Here is a tiny trained network, its code and every weight. The questions are about switching its units off for an input and a class, where a switched-off unit gives its printed mean instead of its output.

import numpy as np


def w(rows, s, z=0):
    codes = np.array(rows[::2]) - 128.0
    scale = np.full(codes.shape[1], s)
    scale[-1] = z or s
    return codes * scale


def norm(h):
    return h / np.sqrt((h * h).mean(-1, keepdims=True) + 1e-5)


def f(y):
    return np.maximum(y, 0)


def log_softmax(a):
    a = a - a.max(-1, keepdims=True)
    return a - np.log(np.exp(a).sum(-1, keepdims=True))


def net(x, mask):
    res = np.array(x, float).reshape(1, 5) / 4 @ E
    u = 0
    for l in range(2):
        y = f(norm(res) @ A[l][:, :-1].T + A[l][:, -1])
        res = res + np.where(mask[u : u + 9], y, B[l][:, -1]) @ B[l][:, :-1]
        u += 9
    return log_softmax(norm(res)[-1] @ U[:, :-1].T + U[:, -1])


A, B = {}, {}
E = w([
[49,212,160,149,71,75],'x0',
[130,111,141,205,160,59],'x1',
[89,102,197,194,170,210],'x2',
[186,152,77,254,81,139],'x3',
[126,126,122,129,128,132],'x4',
],0.0073)
A[0] = w([
[126,96,179,191,255,17,94],'0.n1',
[228,18,94,116,170,143,43],'0.n2',
[50,233,180,141,84,109,90],'0.n3',
[161,105,104,199,57,127,117],'0.n4',
[110,144,101,73,102,245,63],'0.n5',
[184,188,212,80,49,209,3],'0.n6',
[99,120,199,160,201,199,102],'0.n7',
[162,109,48,69,98,44,65],'0.n8',
[49,55,191,44,174,53,120],'0.n9',
],0.01,0.0042)
B[0] = w([
[44,204,111,93,144,125,236],'0.n1',
[146,182,251,53,201,130,235],'0.n2',
[178,106,179,80,116,110,215],'0.n3',
[155,138,77,69,109,226,206],'0.n4',
[76,203,131,159,165,100,179],'0.n5',
[53,132,93,140,154,89,157],'0.n6',
[140,42,91,150,148,91,222],'0.n7',
[96,71,50,125,197,85,209],'0.n8',
[198,144,78,165,58,222,254],'0.n9',
],0.011,0.0074)
A[1] = w([
[101,86,204,207,158,186,118],'1.n1',
[110,173,98,86,150,182,177],'1.n2',
[75,196,83,111,84,73,196],'1.n3',
[183,121,111,132,29,78,218],'1.n4',
[70,129,212,204,94,163,136],'1.n5',
[181,175,135,217,107,79,103],'1.n6',
[70,179,118,108,170,115,6],'1.n7',
[133,161,148,135,170,163,137],'1.n8',
[191,181,246,81,116,69,221],'1.n9',
],0.012,0.0026)
B[1] = w([
[143,123,49,50,147,57,186],'1.n1',
[139,149,122,249,43,143,254],'1.n2',
[83,147,179,146,169,147,213],'1.n3',
[147,67,136,93,192,169,180],'1.n4',
[137,145,112,43,175,133,159],'1.n5',
[191,164,158,51,54,167,138],'1.n6',
[69,129,139,254,114,66,178],'1.n7',
[75,167,131,98,67,125,193],'1.n8',
[110,58,185,160,215,219,213],'1.n9',
],0.0092,0.0088)
U = w([
[143,147,218,63,213,162,167],'0',
[105,125,98,154,175,148,254],'1',
[181,170,93,113,54,168,149],'2',
[48,224,148,168,150,78,119],'3',
[117,82,31,80,206,50,82],'4',
[116,83,157,157,82,76,58],'5',
[171,85,156,172,84,9,13],'6',
],0.012,0.0077)

Each question gives the input, the list of numbers given to net, and the class t.
The units are the neurons (one row each of A and B). Each row of codes is followed by its name. A weight is (code - 128) times the scale printed after its matrix; where a second scale follows, it is the last column's (A, B and U).
mask holds one flag per neuron, layer by layer. A switched-off neuron (its flag False) gives its mean, the last column of its row in B, instead of its output. The means were averaged over made-up inputs and are rounded, as every weight is.
A unit's drop is (log p(t) with every unit on - log p(t) with that unit switched off) / (log p(t) with every unit on - log p(t) with every unit switched off).
The circuit of an input: a set's keep is (log p(t) with only the set's units on - log p(t) with every unit switched off) / (log p(t) with every unit on - log p(t) with every unit switched off). Starting from the 12 units with the biggest drops (on a tie, the unit counted first), units are removed one at a time, each time the one whose removal leaves the highest keep (on an exact tie, the one counted first), for as long as the keep stays at least 0.8.
circuit, biggest first: the units of the circuit, biggest drop first
top k neurons: the k neurons with the biggest drops, biggest first
top k neurons in layer l: the k neurons of layer l with the biggest drops, biggest first
input [1,-8,-5,7,-8], class 1: top neuron	[0.n2]
input [7,-1,-8,2,-6], class 4: top 2 neurons	[0.n8; 0.n2]
input [7,-4,-6,1,7], class 0: top 2 neurons in layer 0	[0.n3; 0.n1]
input [-5,8,3,-5,5], class 3: circuit, biggest first	[0.n1; 1.n7]
input [0,-5,-3,4,-4], class 3: circuit, biggest first	[0.n9; 1.n7]
input [1,0,-6,1,1], class 4: top 2 neurons	[0.n8; 0.n1]
input [-7,-5,-5,5,3], class 0: top 2 neurons	[0.n2; 0.n9]
input [-6,0,6,4,-3], class 0: top 2 neurons	[0.n2; 0.n8]
input [6,2,-8,6,7], class 4: top 3 neurons	[0.n8; 0.n2; 0.n9]
input [4,5,8,-8,4], class 2: circuit, biggest first	[0.n9; 1.n9]
input [4,-1,-1,7,5], class 2: top 3 neurons	[0.n4; 0.n2; 1.n9]
input [-4,7,-4,-6,4], class 3: top 2 neurons	[0.n1; 0.n4]
input [-2,-2,-6,-3,5], class 4: top 2 neurons in layer 0	[0.n8; 0.n1]
input [0,4,-6,-4,7], class 1: circuit, biggest first	[0.n9; 0.n8; 1.n1]
input [-6,6,7,0,5], class 4: circuit, biggest first	[1.n1]
input [0,-7,0,6,-1], class 3: circuit, biggest first	[0.n5; 0.n9]
input [4,-8,6,3,3], class 3: circuit, biggest first	[0.n5; 1.n7]
input [7,7,-7,-5,8], class 1: top 3 neurons in layer 1	[1.n3; 1.n4; 1.n8]
input [6,2,-6,8,5], class 2: top 2 neurons in layer 1	[1.n6; 1.n9]
input [-3,7,-2,2,0], class 3: circuit, biggest first	[0.n1]
